Below is a small trained network, with its code and all its weights. Each question gives an input and a class and asks what happens when units are switched off, that is, made to give their printed mean instead of their output.

import numpy as np


def w(rows, s, z=0):
    codes = np.array(rows[::2]) - 128.0
    scale = np.full(codes.shape[1], s)
    scale[-1] = z or s
    return codes * scale


def f(y):
    return np.maximum(y, 0)


def log_softmax(a):
    a = a - a.max(-1, keepdims=True)
    return a - np.log(np.exp(a).sum(-1, keepdims=True))


def net(x, mask):
    res = np.array(x, float).reshape(1, 5) / 4 @ E
    y = f(res @ A[0][:, :-1].T + A[0][:, -1])
    res = res + np.where(mask, y, B[0][:, -1]) @ B[0][:, :-1]
    return log_softmax(res[-1] @ U[:, :-1].T + U[:, -1])


A, B = {}, {}
E = w([
[1,154,132,214,100,151],'x0',
[126,161,19,198,147,53],'x1',
[95,138,132,110,39,17],'x2',
[174,242,109,131,68,182],'x3',
[57,107,60,73,112,208],'x4',
],0.009)
A[0] = w([
[171,149,114,43,103,111,219],'n1',
[153,119,162,89,70,50,54],'n2',
[89,130,104,136,87,114,78],'n3',
[75,99,123,121,166,184,107],'n4',
[110,72,126,54,113,123,95],'n5',
[122,90,108,6,67,135,165],'n6',
[158,126,112,140,143,38,135],'n7',
[89,143,116,100,115,213,223],'n8',
[156,46,130,82,210,169,199],'n9',
[188,116,77,154,148,56,201],'n10',
[215,105,162,139,195,156,148],'n11',
[172,97,174,134,152,187,207],'n12',
[99,134,123,123,133,195,211],'n13',
[137,118,190,110,84,186,146],'n14',
[191,134,179,112,223,149,127],'n15',
[53,107,132,156,132,123,254],'n16',
[171,62,205,112,78,40,250],'n17',
[123,208,139,174,46,97,180],'n18',
[122,195,129,160,66,101,158],'n19',
[157,135,172,136,136,86,79],'n20',
[156,139,74,158,141,98,110],'n21',
[79,39,157,139,170,65,147],'n22',
[145,179,102,101,85,174,85],'n23',
[214,149,152,70,99,127,192],'n24',
],0.013,0.0032)
B[0] = w([
[164,136,150,112,185,132,214],'n1',
[109,97,167,91,160,100,201],'n2',
[132,161,111,210,112,162,177],'n3',
[120,95,147,179,111,133,218],'n4',
[95,202,131,128,119,146,193],'n5',
[6,172,155,126,173,148,229],'n6',
[140,97,115,149,201,168,204],'n7',
[140,97,166,168,150,132,248],'n8',
[99,170,133,157,129,121,254],'n9',
[160,77,88,154,196,125,218],'n10',
[169,180,66,134,153,147,226],'n11',
[156,182,72,104,114,151,224],'n12',
[123,99,164,203,138,152,220],'n13',
[167,167,80,85,106,102,222],'n14',
[154,225,99,121,148,149,225],'n15',
[128,138,161,174,119,155,231],'n16',
[43,149,165,83,123,91,252],'n17',
[145,105,143,218,52,32,231],'n18',
[151,112,130,166,81,34,208],'n19',
[108,122,135,93,144,144,174],'n20',
[158,102,101,154,105,72,182],'n21',
[86,180,173,164,105,117,241],'n22',
[100,136,185,158,157,91,196],'n23',
[177,177,113,82,158,145,234],'n24',
],0.012,0.011)
U = w([
[120,8,176,143,93,222,2],'0',
[106,191,107,12,72,123,19],'1',
[167,85,148,57,183,109,180],'2',
[37,122,224,164,78,96,160],'3',
[222,127,72,169,77,117,109],'4',
[117,176,120,128,191,219,164],'5',
[120,26,57,151,137,106,177],'6',
],0.012,0.0045)

Each question gives the input, the list of numbers given to net, and the class t.
The units are the neurons (one row each of A and B). Each row of codes is followed by its name. A weight is (code - 128) times the scale printed after its matrix; where a second scale follows, it is the last column's (A, B and U).
mask holds one flag per neuron, in row order. A switched-off neuron (its flag False) gives its mean, the last column of its row in B, instead of its output. The means were averaged over made-up inputs and are rounded, as every weight is.
A unit's drop is (log p(t) with every unit on - log p(t) with that unit switched off) / (log p(t) with every unit on - log p(t) with every unit switched off).
The circuit of an input: a set's keep is (log p(t) with only the set's units on - log p(t) with every unit switched off) / (log p(t) with every unit on - log p(t) with every unit switched off). Starting from the 12 units with the biggest drops (on a tie, the unit counted first), units are removed one at a time, each time the one whose removal leaves the highest keep (on an exact tie, the one counted first), for as long as the keep stays at least 0.8.
circuit, biggest first: the units of the circuit, biggest drop first
most important unit: the unit with the biggest drop
k most important neurons: the k neurons with the biggest drops, biggest first
drop when u is switched off: that unit's drop, to one decimal
input [-1,5,7,5,3], class 4: most important unit : n17
input [-8,7,5,4,-3], class 2: circuit, biggest first : [n1 n2]
input [-4,6,3,-5,-1], class 2: 2 most important neurons : [n18 n17]
input [4,3,-1,1,8], class 3: 2 most important neurons : [n10 n7]
input [-8,-4,8,8,-2], class 2: 2 most important neurons : [n24 n1]
input [3,-5,-3,-1,7], class 3: 4 most important neurons : [n4 n11 n24 n15]
input [-7,-1,2,2,-4], class 2: 2 most important neurons : [n2 n22]
input [3,-2,-5,4,6], class 3: 3 most important neurons : [n23 n10 n7]
input [-1,1,1,4,-5], class 4: 2 most important neurons : [n18 n6]
input [-7,7,6,-8,-1], class 2: 3 most important neurons : [n10 n7 n18]
input [5,8,-8,6,0], class 4: 3 most important neurons : [n17 n6 n22]
input [-3,-7,8,-3,-4], class 1: 3 most important neurons : [n24 n13 n8]
input [6,-1,-5,-3,-6], class 5: drop when n18 is switched off : 0.6
input [-5,6,7,2,4], class 6: most important unit : n10
input [7,6,6,7,-4], class 4: drop when n6 is switched off : 0.1
input [-1,-5,1,8,-8], class 1: drop when n17 is switched off : 0.3
input [8,-4,-8,3,7], class 0: drop when n12 is switched off : 0.0
